Here is a tiny trained network, its code and every weight. The questions are about switching its units off for an input and a class, where a switched-off unit gives its printed mean instead of its output.

import numpy as np


def w(rows, s, z=0):
    codes = np.array(rows[::2]) - 128.0
    scale = np.full(codes.shape[1], s)
    scale[-1] = z or s
    return codes * scale


def norm(h):
    return h / np.sqrt((h * h).mean(-1, keepdims=True) + 1e-5)


def f(y):
    return y / 2 * (1 + np.tanh(0.7978845608 * (y + 0.044715 * y**3)))


def log_softmax(a):
    a = a - a.max(-1, keepdims=True)
    return a - np.log(np.exp(a).sum(-1, keepdims=True))


def net(x, mask):
    res = np.array(x, float).reshape(1, 7) / 4 @ E
    u = 0
    for l in range(3):
        y = f(norm(res) @ A[l][:, :-1].T + A[l][:, -1])
        res = res + np.where(mask[u : u + 12], y, B[l][:, -1]) @ B[l][:, :-1]
        u += 12
    return log_softmax(norm(res)[-1] @ U[:, :-1].T + U[:, -1])


A, B = {}, {}
E = w([
[128,127,123,124],'x0',
[130,124,124,132],'x1',
[131,124,126,133],'x2',
[101,25,252,234],'x3',
[128,128,126,128],'x4',
[212,224,130,236],'x5',
[213,92,173,90],'x6',
],0.0042)
A[0] = w([
[146,187,171,85,192],'L0N0',
[194,119,55,84,193],'L0N1',
[168,83,100,152,111],'L0N2',
[123,160,146,103,2],'L0N3',
[109,148,146,117,51],'L0N4',
[70,133,49,158,133],'L0N5',
[164,88,92,131,165],'L0N6',
[3,154,123,173,160],'L0N7',
[203,107,119,74,175],'L0N8',
[81,222,79,111,182],'L0N9',
[96,177,111,41,140],'L0N10',
[111,132,76,109,122],'L0N11',
],0.0051,0.0031)
B[0] = w([
[156,71,177,162,206],'L0N0',
[98,136,232,151,248],'L0N1',
[150,124,132,125,121],'L0N2',
[120,147,72,158,50],'L0N3',
[139,95,32,156,72],'L0N4',
[115,139,186,127,161],'L0N5',
[173,106,193,107,170],'L0N6',
[164,123,190,95,227],'L0N7',
[139,127,225,87,224],'L0N8',
[84,124,252,145,246],'L0N9',
[99,111,169,145,209],'L0N10',
[92,188,194,134,140],'L0N11',
],0.004,0.0017)
A[1] = w([
[172,217,51,45,100],'L1N0',
[145,180,200,161,63],'L1N1',
[2,127,39,192,207],'L1N2',
[103,118,154,101,18],'L1N3',
[102,128,47,165,109],'L1N4',
[90,69,169,91,8],'L1N5',
[211,169,182,213,111],'L1N6',
[11,192,116,182,85],'L1N7',
[61,40,129,48,83],'L1N8',
[228,50,125,101,193],'L1N9',
[147,199,55,32,239],'L1N10',
[130,167,116,193,135],'L1N11',
],0.007,0.0015)
B[1] = w([
[69,86,188,216,157],'L1N0',
[120,134,69,92,194],'L1N1',
[225,129,253,18,158],'L1N2',
[124,141,94,131,140],'L1N3',
[180,70,132,89,96],'L1N4',
[81,177,61,134,198],'L1N5',
[85,109,33,69,252],'L1N6',
[187,143,169,69,176],'L1N7',
[124,182,43,56,251],'L1N8',
[91,193,198,54,208],'L1N9',
[70,28,190,237,175],'L1N10',
[148,54,93,63,151],'L1N11',
],0.0058,0.0035)
A[2] = w([
[254,239,80,219,146],'L2N0',
[45,222,196,106,226],'L2N1',
[243,200,128,184,131],'L2N2',
[139,118,38,161,108],'L2N3',
[208,211,196,64,152],'L2N4',
[51,58,205,211,237],'L2N5',
[102,130,92,150,77],'L2N6',
[144,212,44,61,132],'L2N7',
[206,217,94,219,125],'L2N8',
[22,166,80,89,255],'L2N9',
[195,63,73,66,159],'L2N10',
[200,177,110,141,78],'L2N11',
],0.006,0.0021)
B[2] = w([
[3,94,66,19,154],'L2N0',
[216,90,80,197,253],'L2N1',
[73,78,151,41,139],'L2N2',
[168,79,114,118,119],'L2N3',
[211,83,194,160,202],'L2N4',
[127,219,82,230,206],'L2N5',
[158,109,149,68,114],'L2N6',
[161,136,104,193,191],'L2N7',
[72,153,79,63,135],'L2N8',
[203,136,77,175,240],'L2N9',
[144,133,118,186,155],'L2N10',
[158,57,140,17,121],'L2N11',
],0.0047,0.0049)
U = w([
[176,137,81,141,253],'0',
[94,134,2,21,92],'1',
[59,140,151,246,81],'2',
[208,140,87,136,140],'3',
[180,131,224,53,73],'4',
],0.0093,0.0048)

Each question gives the input, the list of numbers given to net, and the class t.
The units are the neurons (one row each of A and B). Each row of codes is followed by its name. A weight is (code - 128) times the scale printed after its matrix; where a second scale follows, it is the last column's (A, B and U).
mask holds one flag per neuron, layer by layer. A switched-off neuron (its flag False) gives its mean, the last column of its row in B, instead of its output. The means were averaged over made-up inputs and are rounded, as every weight is.
A unit's drop is (log p(t) with every unit on - log p(t) with that unit switched off) / (log p(t) with every unit on - log p(t) with every unit switched off).
The circuit of an input: a set's keep is (log p(t) with only the set's units on - log p(t) with every unit switched off) / (log p(t) with every unit on - log p(t) with every unit switched off). Starting from the 12 units with the biggest drops (on a tie, the unit counted first), units are removed one at a time, each time the one whose removal leaves the highest keep (on an exact tie, the one counted first), for as long as the keep stays at least 0.8.
units of the circuit, in order: the units of the circuit, biggest drop first
unit that matters most: the unit with the biggest drop
top k neurons: the k neurons with the biggest drops, biggest first
top k neurons in layer l: the k neurons of layer l with the biggest drops, biggest first
input [-3,-1,3,-5,2,1,-2], class 2: units of the circuit, in order => [L1N10]
input [-1,-8,-5,7,-5,8,-8], class 1: top 2 neurons => [L1N10 L1N6]
input [-7,-7,1,-8,-8,8,2], class 1: top 2 neurons in layer 2 => [L2N0 L2N8]
input [-2,-4,-6,-6,-3,-5,4], class 2: top 3 neurons => [L1N10 L1N0 L1N6]
input [4,-6,2,-8,0,6,4], class 2: top 3 neurons => [L1N10 L1N0 L1N8]
input [5,-7,-5,5,-4,-4,-5], class 0: top 3 neurons => [L0N7 L1N5 L1N8]
input [-7,-6,6,8,-1,-8,2], class 1: units of the circuit, in order => [L1N8 L2N4 L1N5]
input [-5,-1,1,-6,5,7,-8], class 4: top 4 neurons => [L1N7 L1N2 L1N5 L0N9]
input [-2,-5,5,-2,7,5,-3], class 1: top 3 neurons in layer 1 => [L1N9 L1N10 L1N2]
input [-1,0,-8,-5,-1,-5,-7], class 3: top 3 neurons in layer 0 => [L0N9 L0N7 L0N5]
input [-5,-7,-2,-6,7,-1,-4], class 2: top 3 neurons => [L1N10 L1N0 L1N8]
input [4,-7,-8,3,1,-3,-3], class 3: top 2 neurons in layer 1 => [L1N6 L1N2]
input [-1,7,1,3,-3,6,8], class 4: top 3 neurons in layer 1 => [L1N9 L1N8 L1N5]
input [-5,-7,-1,-4,-8,3,8], class 4: top 2 neurons in layer 1 => [L1N8 L1N5]
input [-1,-2,2,-8,-2,0,-5], class 2: top 2 neurons in layer 1 => [L1N10 L1N0]
input [-1,0,3,2,-6,1,-6], class 4: top 2 neurons in layer 1 => [L1N2 L1N7]
input [6,2,7,3,4,-3,-6], class 3: top 3 neurons => [L0N7 L1N8 L1N5]
input [-4,-3,1,-1,3,8,-5], class 1: unit that matters most => L2N0
input [-2,6,4,-5,2,4,-6], class 4: top 2 neurons => [L1N7 L0N9]
input [-7,-3,1,-5,-1,-4,-3], class 0: unit that matters most => L0N9
input [-3,-3,6,8,-8,8,-2], class 1: top 3 neurons in layer 0 => [L0N9 L0N1 L0N10]
input [-2,-5,0,8,1,-8,0], class 1: top 2 neurons in layer 1 => [L1N8 L1N10]
input [3,7,6,-8,-3,-7,3], class 2: top 3 neurons => [L1N10 L1N0 L1N6]
input [-8,-5,4,-1,7,-6,-1], class 0: top 2 neurons => [L2N9 L1N6]
